Below is a small trained network, with its code and all its weights. Each question gives an input and a target symbol and asks what happens when units are switched off, that is, made to give their printed mean instead of their output.

import numpy as np


def w(rows, s, z=0):
    codes = np.array(rows[::2]) - 128.0
    scale = np.full(codes.shape[1], s)
    scale[-1] = z or s
    return codes * scale


def f(y):
    return np.maximum(y, 0)


def softmax(a):
    e = np.exp(a - a.max(-1, keepdims=True))
    return e / e.sum(-1, keepdims=True)


def log_softmax(a):
    a = a - a.max(-1, keepdims=True)
    return a - np.log(np.exp(a).sum(-1, keepdims=True))


def net(x, mask):
    ids = ['βζξπστφψω'.index(c) for c in x.split()]
    T = len(ids)
    res = E[ids] + P[:T]
    u = 0
    for l in range(2):
        r = res
        for j in range(3):
            rows = slice(2 * j, 2 * j + 2)
            q, k, v = (r @ M[l][rows].T for M in (Q, K, V))
            z = softmax(np.where(np.tri(T) > 0, q @ k.T / 2**0.5, -1e9)) @ v
            o = O[l][rows]
            res = res + np.where(mask[u + j], z, o[:, -1]) @ o[:, :-1]
        u += 3
        y = f(res @ A[l][:, :-1].T + A[l][:, -1])
        res = res + np.where(mask[u : u + 12], y, B[l][:, -1]) @ B[l][:, :-1]
        u += 12
    return log_softmax(res[-1] @ U[:, :-1].T + U[:, -1])


Q, K, V, O, A, B = {}, {}, {}, {}, {}, {}
E = w([
[128,24,179],'β',
[128,26,180],'ζ',
[133,150,111],'ξ',
[33,158,118],'π',
[95,154,111],'σ',
[123,167,37],'τ',
[223,162,41],'φ',
[65,177,215],'ψ',
[215,249,158],'ω',
],0.018)
P = w([
[101,103,176],'0',
[105,125,161],'1',
[102,149,146],'2',
[101,170,140],'3',
[105,187,136],'4',
[107,210,129],'5',
[112,227,124],'6',
[115,244,118],'7',
],0.011)
Q[0] = w([
[137,144,83],'L0H1',
[176,103,100],'L0H1',
[162,10,167],'L0H2',
[106,5,126],'L0H2',
[69,103,138],'L0H3',
[69,135,113],'L0H3',
],0.017)
K[0] = w([
[138,135,118],'L0H1',
[141,114,108],'L0H1',
[80,56,106],'L0H2',
[157,2,123],'L0H2',
[116,92,115],'L0H3',
[143,124,98],'L0H3',
],0.026)
V[0] = w([
[153,102,154],'L0H1',
[66,59,105],'L0H1',
[206,105,4],'L0H2',
[43,135,90],'L0H2',
[145,186,244],'L0H3',
[165,135,141],'L0H3',
],0.012)
O[0] = w([
[176,142,155,46],'L0H1',
[58,106,48,2],'L0H1',
[254,52,96,39],'L0H2',
[65,88,58,33],'L0H2',
[29,146,189,244],'L0H3',
[95,117,174,149],'L0H3',
],0.0093,0.0043)
A[0] = w([
[70,152,131,63],'L0N1',
[126,2,129,156],'L0N2',
[158,127,116,2],'L0N3',
[136,177,136,86],'L0N4',
[161,142,101,109],'L0N5',
[110,181,116,209],'L0N6',
[139,156,48,132],'L0N7',
[126,50,154,118],'L0N8',
[97,91,132,248],'L0N9',
[193,166,114,46],'L0N10',
[165,126,205,23],'L0N11',
[136,126,67,221],'L0N12',
],0.013,0.0078)
B[0] = w([
[204,60,72,197],'L0N1',
[95,60,248,151],'L0N2',
[135,104,249,133],'L0N3',
[125,74,188,195],'L0N4',
[162,116,54,153],'L0N5',
[180,227,164,250],'L0N6',
[64,185,124,189],'L0N7',
[53,86,235,134],'L0N8',
[173,196,31,173],'L0N9',
[141,135,57,154],'L0N10',
[61,180,23,186],'L0N11',
[88,253,16,191],'L0N12',
],0.0051,0.015)
Q[1] = w([
[222,28,66],'L1H1',
[54,149,31],'L1H1',
[253,101,128],'L1H2',
[186,97,194],'L1H2',
[160,170,85],'L1H3',
[191,112,145],'L1H3',
],0.013)
K[1] = w([
[92,1,118],'L1H1',
[143,145,82],'L1H1',
[66,113,118],'L1H2',
[154,68,218],'L1H2',
[156,172,121],'L1H3',
[142,123,122],'L1H3',
],0.018)
V[1] = w([
[168,168,254],'L1H1',
[210,145,106],'L1H1',
[126,103,157],'L1H2',
[101,45,108],'L1H2',
[131,166,74],'L1H3',
[33,38,78],'L1H3',
],0.0078)
O[1] = w([
[184,184,164,213],'L1H1',
[221,123,2,129],'L1H1',
[101,65,228,70],'L1H2',
[101,154,154,3],'L1H2',
[67,84,201,207],'L1H3',
[108,185,157,23],'L1H3',
],0.0079,0.015)
A[1] = w([
[126,50,89,10],'L1N1',
[151,78,127,182],'L1N2',
[176,145,104,60],'L1N3',
[146,67,44,148],'L1N4',
[158,122,189,93],'L1N5',
[71,147,122,155],'L1N6',
[134,1,136,101],'L1N7',
[184,80,75,137],'L1N8',
[73,171,134,35],'L1N9',
[57,58,107,152],'L1N10',
[174,134,24,147],'L1N11',
[148,163,131,2],'L1N12',
],0.016,0.011)
B[1] = w([
[121,247,185,162],'L1N1',
[130,68,122,133],'L1N2',
[39,111,117,170],'L1N3',
[207,87,137,229],'L1N4',
[144,62,74,198],'L1N5',
[72,190,131,188],'L1N6',
[87,178,77,134],'L1N7',
[40,40,208,174],'L1N8',
[130,2,240,165],'L1N9',
[181,83,78,203],'L1N10',
[125,159,138,251],'L1N11',
[90,83,78,170],'L1N12',
],0.0083,0.027)
U = w([
[189,161,172,241],'β',
[91,244,96,195],'ζ',
[46,162,94,92],'ξ',
[78,127,138,2],'π',
[128,76,124,50],'σ',
[36,200,135,28],'τ',
[96,134,27,198],'φ',
[73,127,139,45],'ψ',
[43,127,97,16],'ω',
],0.011,0.0054)

Each question gives the input, a string of symbols that net reads in full, and the target symbol t.
The units are the heads (2 rows each of Q, K, V and O) and the neurons (one row each of A and B). Each row of codes is followed by its name. A weight is (code - 128) times the scale printed after its matrix; where a second scale follows, it is the last column's (O, A, B and U).
mask holds one flag per unit, layer by layer, with each layer's heads first. A switched-off unit (its flag False) gives its mean, the last column of its rows in O or B, instead of its output. The means were averaged over made-up inputs and are rounded, as every weight is.
A unit's drop is (log p(t) with every unit on - log p(t) with that unit switched off) / (log p(t) with every unit on - log p(t) with every unit switched off).
The circuit of an input: a set's keep is (log p(t) with only the set's units on - log p(t) with every unit switched off) / (log p(t) with every unit on - log p(t) with every unit switched off). Starting from the 12 units with the biggest drops (on a tie, the unit counted first), units are removed one at a time, each time the one whose removal leaves the highest keep (on an exact tie, the one counted first), for as long as the keep stays at least 0.8.
circuit, biggest first: the units of the circuit, biggest drop first
top k neurons in layer l: the k neurons of layer l with the biggest drops, biggest first
heads that matter: for each layer, one digit per head in row order, 1 if its drop is at least 0.15 and else 0, layers parted by /
input ψ τ π ω π τ π, target ζ: circuit, biggest first	(L1N8 L1N5)
input ω τ σ τ τ σ τ, target ζ: circuit, biggest first	(L1N4 L0H2 L1H1)
input φ τ σ, target σ: heads that matter	011 / 100
input β ξ τ τ τ ω π ψ, target β: heads that matter	001 / 000
input β τ τ σ, target φ: circuit, biggest first	(L1H1 L0H3)
input τ ξ ζ φ τ π π π, target ω: circuit, biggest first	(L0H2 L1N9)
input ζ β σ ζ ω β, target ζ: heads that matter	010 / 001
input ω ω τ ω ψ π, target β: circuit, biggest first	(L0H1 L1H1)
input τ τ ζ τ τ τ ω ζ, target ζ: circuit, biggest first	(L1N4 L1N9 L1N8)
input ω τ τ τ ξ, target β: top 2 neurons in layer 1	(L1N6 L1N8)
input ψ σ τ φ τ τ τ ζ, target φ: heads that matter	111 / 100
input β ψ τ π, target τ: top 2 neurons in layer 0	(L0N6 L0N11)
input ξ ξ ψ τ τ τ β, target φ: heads that matter	101 / 100
input τ π τ τ τ ζ β φ, target σ: heads that matter	010 / 000
input φ τ ζ π ζ τ ψ, target τ: heads that matter	010 / 000
input τ τ ξ τ τ τ σ σ, target φ: heads that matter	011 / 100
input π τ τ φ τ, target σ: circuit, biggest first	(L1N8 L0H2)
input τ τ τ τ ζ ω τ σ, target β: circuit, biggest first	(L0H2 L1H1)
input β τ τ π ξ τ ξ, target φ: circuit, biggest first	(L1H1 L0H3)
input σ τ ω τ σ β, target β: top 2 neurons in layer 0	(L0N11 L0N12)
input ξ τ ψ τ τ ξ τ ψ, target τ: circuit, biggest first	(L0H2)
input σ ξ π τ τ φ τ π, target σ: heads that matter	010 / 100
input β ξ π τ ξ, target φ: top neuron in layer 1	(L1N10)
input π τ π ξ β ζ π ζ, target ω: circuit, biggest first	(L1H1 L0H2 L0H1)
